Below is a small trained network, with its code and all its weights. Each question gives an input and a target symbol and asks what happens when units are switched off, that is, made to give their printed mean instead of their output.

import numpy as np


def w(rows, s, z=0):
    codes = np.array(rows[::2]) - 128.0
    scale = np.full(codes.shape[1], s)
    scale[-1] = z or s
    return codes * scale


def norm(h):
    return h / np.sqrt((h * h).mean(-1, keepdims=True) + 1e-5)


def f(y):
    return np.maximum(y, 0)


def softmax(a):
    e = np.exp(a - a.max(-1, keepdims=True))
    return e / e.sum(-1, keepdims=True)


def log_softmax(a):
    a = a - a.max(-1, keepdims=True)
    return a - np.log(np.exp(a).sum(-1, keepdims=True))


def net(x, mask):
    ids = ['Ξαβγδεζθλμστφψω'.index(c) for c in x.split()]
    T = len(ids)
    res = E[ids] + P[:T]
    q, k, v = (norm(res) @ M[0].T for M in (Q, K, V))
    z = softmax(np.where(np.tri(T) > 0, q @ k.T / 3**0.5, -1e9)) @ v
    res = res + np.where(mask[0], z, O[0][:, -1]) @ O[0][:, :-1]
    y = f(norm(res) @ A[0][:, :-1].T + A[0][:, -1])
    res = res + np.where(mask[1:17], y, B[0][:, -1]) @ B[0][:, :-1]
    return log_softmax(norm(res)[-1] @ U[:, :-1].T + U[:, -1])


Q, K, V, O, A, B = {}, {}, {}, {}, {}, {}
E = w([
[112,132,157],'Ξ',
[113,141,156],'α',
[116,153,151],'β',
[131,139,82],'γ',
[119,123,188],'δ',
[111,131,154],'ε',
[131,151,192],'ζ',
[126,100,75],'θ',
[131,148,87],'λ',
[117,117,203],'μ',
[112,133,149],'σ',
[213,140,254],'τ',
[194,209,98],'φ',
[171,79,137],'ψ',
[193,96,139],'ω',
],0.013)
P = w([
[48,196,161],'0',
[24,200,166],'1',
[223,230,33],'2',
[15,184,151],'3',
[211,246,35],'4',
[8,193,137],'5',
[200,221,34],'6',
[2,200,148],'7',
[204,237,20],'8',
],0.0023)
Q[0] = w([
[131,147,154],'h0',
[184,137,116],'h0',
[2,67,137],'h0',
],0.012)
K[0] = w([
[122,138,94],'h0',
[215,88,115],'h0',
[2,140,154],'h0',
],0.0098)
V[0] = w([
[227,91,71],'h0',
[253,122,196],'h0',
[105,11,205],'h0',
],0.0043)
O[0] = w([
[242,42,78,157],'h0',
[254,155,213,191],'h0',
[98,2,146,4],'h0',
],0.0033,0.003)
A[0] = w([
[101,115,85,102],'n0',
[165,153,124,154],'n1',
[240,73,178,163],'n2',
[63,43,86,58],'n3',
[131,80,99,115],'n4',
[99,134,40,108],'n5',
[69,44,92,35],'n6',
[120,138,45,45],'n7',
[59,1,135,254],'n8',
[123,94,238,124],'n9',
[154,163,99,58],'n10',
[220,189,183,178],'n11',
[75,90,186,147],'n12',
[153,146,165,70],'n13',
[148,143,145,114],'n14',
[233,119,104,132],'n15',
],0.0083,0.0036)
B[0] = w([
[123,175,108,141],'n0',
[103,99,94,181],'n1',
[28,98,53,178],'n2',
[29,108,68,139],'n3',
[138,134,142,138],'n4',
[115,227,132,159],'n5',
[111,148,94,136],'n6',
[130,183,177,149],'n7',
[55,33,119,153],'n8',
[171,124,100,162],'n9',
[178,142,119,155],'n10',
[130,119,91,254],'n11',
[222,70,160,149],'n12',
[168,184,108,143],'n13',
[148,140,87,149],'n14',
[140,1,100,199],'n15',
],0.0065,0.0076)
U = w([
[108,107,155,134],'Ξ',
[92,161,186,163],'α',
[91,222,199,155],'β',
[104,190,119,40],'γ',
[153,98,172,117],'δ',
[104,110,147,135],'ε',
[238,202,230,115],'ζ',
[5,151,41,152],'θ',
[105,215,109,29],'λ',
[165,79,174,253],'μ',
[97,127,142,162],'σ',
[224,84,155,101],'τ',
[250,174,41,150],'φ',
[124,35,75,74],'ψ',
[147,5,43,100],'ω',
],0.012,0.0039)

Each question gives the input, a string of symbols that net reads in full, and the target symbol t.
The units are the heads (3 rows each of Q, K, V and O) and the neurons (one row each of A and B). Each row of codes is followed by its name. A weight is (code - 128) times the scale printed after its matrix; where a second scale follows, it is the last column's (O, A, B and U).
mask holds one flag per unit, heads first, then neurons. A switched-off unit (its flag False) gives its mean, the last column of its rows in O or B, instead of its output. The means were averaged over made-up inputs and are rounded, as every weight is.
A unit's drop is (log p(t) with every unit on - log p(t) with that unit switched off) / (log p(t) with every unit on - log p(t) with every unit switched off).
The circuit of an input: a set's keep is (log p(t) with only the set's units on - log p(t) with every unit switched off) / (log p(t) with every unit on - log p(t) with every unit switched off). Starting from the 12 units with the biggest drops (on a tie, the unit counted first), units are removed one at a time, each time the one whose removal leaves the highest keep (on an exact tie, the one counted first), for as long as the keep stays at least 0.8.
circuit, biggest first: the units of the circuit, biggest drop first
unit that matters most: the unit with the biggest drop
k most important neurons: the k neurons with the biggest drops, biggest first
drop of u: that unit's drop, to one decimal
input ω φ ζ, target ω: circuit, biggest first : (h0 n2)
input φ σ ε φ φ φ μ, target φ: circuit, biggest first : (n15 n9)
input φ φ θ φ σ, target φ: circuit, biggest first : (n2)
input φ θ φ θ θ φ ε, target φ: 3 most important neurons : (n2 n15 n8)
input τ φ θ θ φ θ μ, target φ: circuit, biggest first : (n9 n15)
input φ ζ Ξ, target φ: circuit, biggest first : (n2 h0)
input φ β μ ω α ζ ζ β, target β: 2 most important neurons : (n15 n2)
input ζ γ φ ε τ, target φ: circuit, biggest first : (n2 n13 n11)
input λ λ Ξ ω φ φ θ, target φ: 4 most important neurons : (n5 n2 n7 n8)
input φ φ φ σ θ, target φ: 2 most important neurons : (n2 n5)
input φ φ β φ ε, target φ: 2 most important neurons : (n2 n5)
input θ φ α μ δ, target φ: drop of h0 : 0.2
input φ φ φ φ Ξ, target φ: drop of n11 : 0.0
input β α φ λ θ θ θ ζ, target ζ: unit that matters most : n12
input φ φ φ α φ δ δ, target φ: drop of n15 : 0.3
